Below is a small trained network, with its code and all its weights. Each question gives an input and a target symbol and asks what happens when units are switched off, that is, made to give their printed mean instead of their output.

import numpy as np


def w(rows, s, z=0):
    codes = np.array(rows[::2]) - 128.0
    scale = np.full(codes.shape[1], s)
    scale[-1] = z or s
    return codes * scale


def softmax(a):
    e = np.exp(a - a.max(-1, keepdims=True))
    return e / e.sum(-1, keepdims=True)


def log_softmax(a):
    a = a - a.max(-1, keepdims=True)
    return a - np.log(np.exp(a).sum(-1, keepdims=True))


def net(x, mask):
    ids = ['ΔΘΛΞΨαβεζμπτφω'.index(c) for c in x.split()]
    T = len(ids)
    res = E[ids] + P[:T]
    u = 0
    for l in range(3):
        r = res
        for j in range(3):
            rows = slice(4 * j, 4 * j + 4)
            q, k, v = (r @ M[l][rows].T for M in (Q, K, V))
            z = softmax(np.where(np.tri(T) > 0, q @ k.T / 4**0.5, -1e9)) @ v
            o = O[l][rows]
            res = res + np.where(mask[u + j], z, o[:, -1]) @ o[:, :-1]
        u += 3
    return log_softmax(res[-1] @ U[:, :-1].T + U[:, -1])


Q, K, V, O = {}, {}, {}, {}
E = w([
[126,112,117],'Δ',
[126,115,117],'Θ',
[126,118,117],'Λ',
[135,123,125],'Ξ',
[124,108,113],'Ψ',
[118,114,112],'α',
[131,119,121],'β',
[3,104,147],'ε',
[67,157,190],'ζ',
[132,122,123],'μ',
[120,95,107],'π',
[146,133,133],'τ',
[127,111,117],'φ',
[120,104,109],'ω',
],0.021)
P = w([
[44,189,46],'0',
[101,173,101],'1',
[103,155,131],'2',
[103,136,150],'3',
[108,117,165],'4',
[112,97,175],'5',
[117,80,184],'6',
[124,63,192],'7',
[132,51,202],'8',
[137,35,208],'9',
[144,24,216],'10',
[152,13,223],'11',
[161,2,231],'12',
[180,4,248],'13',
],0.0098)
Q[0] = w([
[51,120,190],'L0H1',
[168,101,156],'L0H1',
[210,118,55],'L0H1',
[227,72,122],'L0H1',
[152,158,73],'L0H2',
[117,175,142],'L0H2',
[153,75,124],'L0H2',
[204,164,184],'L0H2',
[244,190,2],'L0H3',
[224,175,125],'L0H3',
[156,184,172],'L0H3',
[37,151,103],'L0H3',
],0.0097)
K[0] = w([
[119,38,180],'L0H1',
[62,126,229],'L0H1',
[92,151,159],'L0H1',
[174,71,93],'L0H1',
[118,158,109],'L0H2',
[94,197,44],'L0H2',
[121,25,95],'L0H2',
[132,109,138],'L0H2',
[126,179,43],'L0H3',
[127,42,12],'L0H3',
[196,159,2],'L0H3',
[77,220,192],'L0H3',
],0.009)
V[0] = w([
[62,248,216],'L0H1',
[64,84,39],'L0H1',
[111,219,113],'L0H1',
[39,2,185],'L0H1',
[184,167,44],'L0H2',
[162,89,102],'L0H2',
[33,115,211],'L0H2',
[158,187,114],'L0H2',
[137,43,46],'L0H3',
[185,136,24],'L0H3',
[69,117,130],'L0H3',
[44,151,103],'L0H3',
],0.0094)
O[0] = w([
[166,117,89,195],'L0H1',
[103,192,156,153],'L0H1',
[13,142,87,126],'L0H1',
[193,165,204,229],'L0H1',
[3,210,141,61],'L0H2',
[204,99,130,98],'L0H2',
[93,121,166,222],'L0H2',
[37,164,113,99],'L0H2',
[103,49,40,58],'L0H3',
[44,116,120,9],'L0H3',
[159,75,54,179],'L0H3',
[66,173,163,185],'L0H3',
],0.0046,0.015)
Q[1] = w([
[146,216,102],'L1H1',
[211,189,143],'L1H1',
[173,168,145],'L1H1',
[222,169,76],'L1H1',
[129,163,245],'L1H2',
[183,120,21],'L1H2',
[117,172,67],'L1H2',
[71,140,191],'L1H2',
[250,148,90],'L1H3',
[105,127,116],'L1H3',
[111,116,236],'L1H3',
[115,105,192],'L1H3',
],0.012)
K[1] = w([
[184,252,82],'L1H1',
[192,134,179],'L1H1',
[191,121,179],'L1H1',
[216,88,65],'L1H1',
[130,31,220],'L1H2',
[110,208,128],'L1H2',
[97,198,92],'L1H2',
[116,34,168],'L1H2',
[123,145,157],'L1H3',
[123,125,116],'L1H3',
[174,70,161],'L1H3',
[146,78,164],'L1H3',
],0.015)
V[1] = w([
[85,132,91],'L1H1',
[240,177,114],'L1H1',
[194,161,102],'L1H1',
[154,188,118],'L1H1',
[24,187,67],'L1H2',
[207,199,200],'L1H2',
[245,95,73],'L1H2',
[33,79,158],'L1H2',
[38,135,159],'L1H3',
[107,177,124],'L1H3',
[166,197,67],'L1H3',
[208,244,110],'L1H3',
],0.011)
O[1] = w([
[106,197,125,66],'L1H1',
[108,59,163,142],'L1H1',
[86,44,128,112],'L1H1',
[55,80,136,127],'L1H1',
[77,37,170,9],'L1H2',
[115,172,96,245],'L1H2',
[104,221,110,87],'L1H2',
[155,110,134,147],'L1H2',
[150,3,192,140],'L1H3',
[114,87,154,118],'L1H3',
[104,121,113,62],'L1H3',
[154,136,140,135],'L1H3',
],0.007,0.014)
Q[2] = w([
[102,212,156],'L2H1',
[184,159,88],'L2H1',
[190,94,141],'L2H1',
[96,161,75],'L2H1',
[89,117,152],'L2H2',
[67,176,78],'L2H2',
[77,173,160],'L2H2',
[254,62,113],'L2H2',
[158,74,132],'L2H3',
[171,120,167],'L2H3',
[99,82,74],'L2H3',
[193,101,87],'L2H3',
],0.014)
K[2] = w([
[161,126,39],'L2H1',
[194,124,168],'L2H1',
[125,218,189],'L2H1',
[103,99,141],'L2H1',
[98,147,159],'L2H2',
[54,130,122],'L2H2',
[68,169,174],'L2H2',
[222,153,119],'L2H2',
[159,95,154],'L2H3',
[226,167,119],'L2H3',
[40,115,185],'L2H3',
[124,105,249],'L2H3',
],0.015)
V[2] = w([
[101,54,54],'L2H1',
[159,132,190],'L2H1',
[128,134,73],'L2H1',
[94,157,154],'L2H1',
[247,221,182],'L2H2',
[125,160,31],'L2H2',
[195,137,178],'L2H2',
[196,138,32],'L2H2',
[84,134,119],'L2H3',
[98,173,166],'L2H3',
[230,5,22],'L2H3',
[64,123,163],'L2H3',
],0.012)
O[2] = w([
[147,175,68,52],'L2H1',
[82,167,182,189],'L2H1',
[114,157,81,90],'L2H1',
[183,153,161,131],'L2H1',
[109,92,119,251],'L2H2',
[130,130,219,72],'L2H2',
[170,106,115,206],'L2H2',
[70,108,167,121],'L2H2',
[84,84,129,94],'L2H3',
[194,134,210,134],'L2H3',
[140,95,2,123],'L2H3',
[101,112,239,107],'L2H3',
],0.0083,0.026)
U = w([
[105,2,111,253],'Δ',
[221,198,134,170],'Θ',
[116,199,95,180],'Λ',
[130,197,90,88],'Ξ',
[85,194,114,106],'Ψ',
[23,57,235,13],'α',
[88,185,121,42],'β',
[98,172,118,8],'ε',
[117,205,89,144],'ζ',
[103,186,117,20],'μ',
[144,190,82,28],'π',
[92,187,114,75],'τ',
[107,182,106,71],'φ',
[164,225,33,108],'ω',
],0.009,0.0059)

Each question gives the input, a string of symbols that net reads in full, and the target symbol t.
The units are the heads (4 rows each of Q, K, V and O). Each row of codes is followed by its name. A weight is (code - 128) times the scale printed after its matrix; where a second scale follows, it is the last column's (O and U).
mask holds one flag per head, layer by layer. A switched-off head (its flag False) gives its mean, the last column of its rows in O, instead of its output. The means were averaged over made-up inputs and are rounded, as every weight is.
A unit's drop is (log p(t) with every unit on - log p(t) with that unit switched off) / (log p(t) with every unit on - log p(t) with every unit switched off).
The circuit of an input: a set's keep is (log p(t) with only the set's units on - log p(t) with every unit switched off) / (log p(t) with every unit on - log p(t) with every unit switched off). Starting from all 9 units, units are removed one at a time, each time the one whose removal leaves the highest keep (on an exact tie, the one counted first), for as long as the keep stays at least 0.8.
circuit, biggest first: the units of the circuit, biggest drop first
unit that matters most: the unit with the biggest drop
heads that matter: for each layer, one digit per head in row order, 1 if its drop is at least 0.15 and else 0, layers parted by /
drop when u is switched off: that unit's drop, to one decimal
input ζ π ζ ζ ε Ψ, target Δ: unit that matters most -> L2H3
input Λ ε ζ ζ ζ ζ β, target α: circuit, biggest first -> [L2H2, L2H1]
input ζ ζ φ φ ζ ζ ε τ ζ ζ ζ ζ ζ Θ, target α: circuit, biggest first -> [L2H2, L1H2, L2H1]
input α ε Ψ, target Δ: heads that matter -> 000 / 011 / 001
input Δ ε Δ ε φ ζ ζ Ψ, target α: circuit, biggest first -> [L2H2, L2H1]
input β ε ζ, target Δ: heads that matter -> 001 / 011 / 011
input ε ε Θ, target Δ: heads that matter -> 000 / 010 / 000
input ζ ζ Λ τ, target Δ: heads that matter -> 100 / 011 / 001
input ζ ζ μ ζ Δ ζ π, target α: heads that matter -> 001 / 110 / 110
input ζ ε ε τ φ ζ ζ φ Δ Δ ζ φ ζ Ξ, target α: circuit, biggest first -> [L2H2, L1H2, L2H1]
input ζ ζ π α ζ ζ ε Δ ζ ζ ζ τ, target α: heads that matter -> 101 / 111 / 110
input ε φ ζ ζ φ π ζ ζ μ, target α: heads that matter -> 001 / 110 / 110
input μ π ζ π ζ ζ ζ β ζ ζ α, target α: circuit, biggest first -> [L2H2, L2H1]
input ζ ζ ζ ω, target α: heads that matter -> 001 / 100 / 001
input ω ζ ε φ, target Δ: unit that matters most -> L1H2
input ζ Ψ ζ Δ ε ζ ζ ζ π ζ, target ω: circuit, biggest first -> [L1H2, L2H3]
input π ε μ ε ε ε, target Θ: heads that matter -> 100 / 100 / 010
input ε ζ π ζ, target ω: heads that matter -> 001 / 010 / 110
input φ Δ ζ π φ π ε ζ, target Δ: heads that matter -> 000 / 100 / 010
input φ ε π, target Δ: circuit, biggest first -> [L1H2, L0H3]
input ζ ζ Ξ α π ζ ε Λ, target Δ: heads that matter -> 000 / 000 / 011
input α ζ ζ Ξ, target Δ: circuit, biggest first -> [L1H2, L0H1]
input ζ ζ ε, target α: circuit, biggest first -> [L2H3]
input Ψ ε ζ Λ, target α: drop when L2H1 is switched off -> 0.1
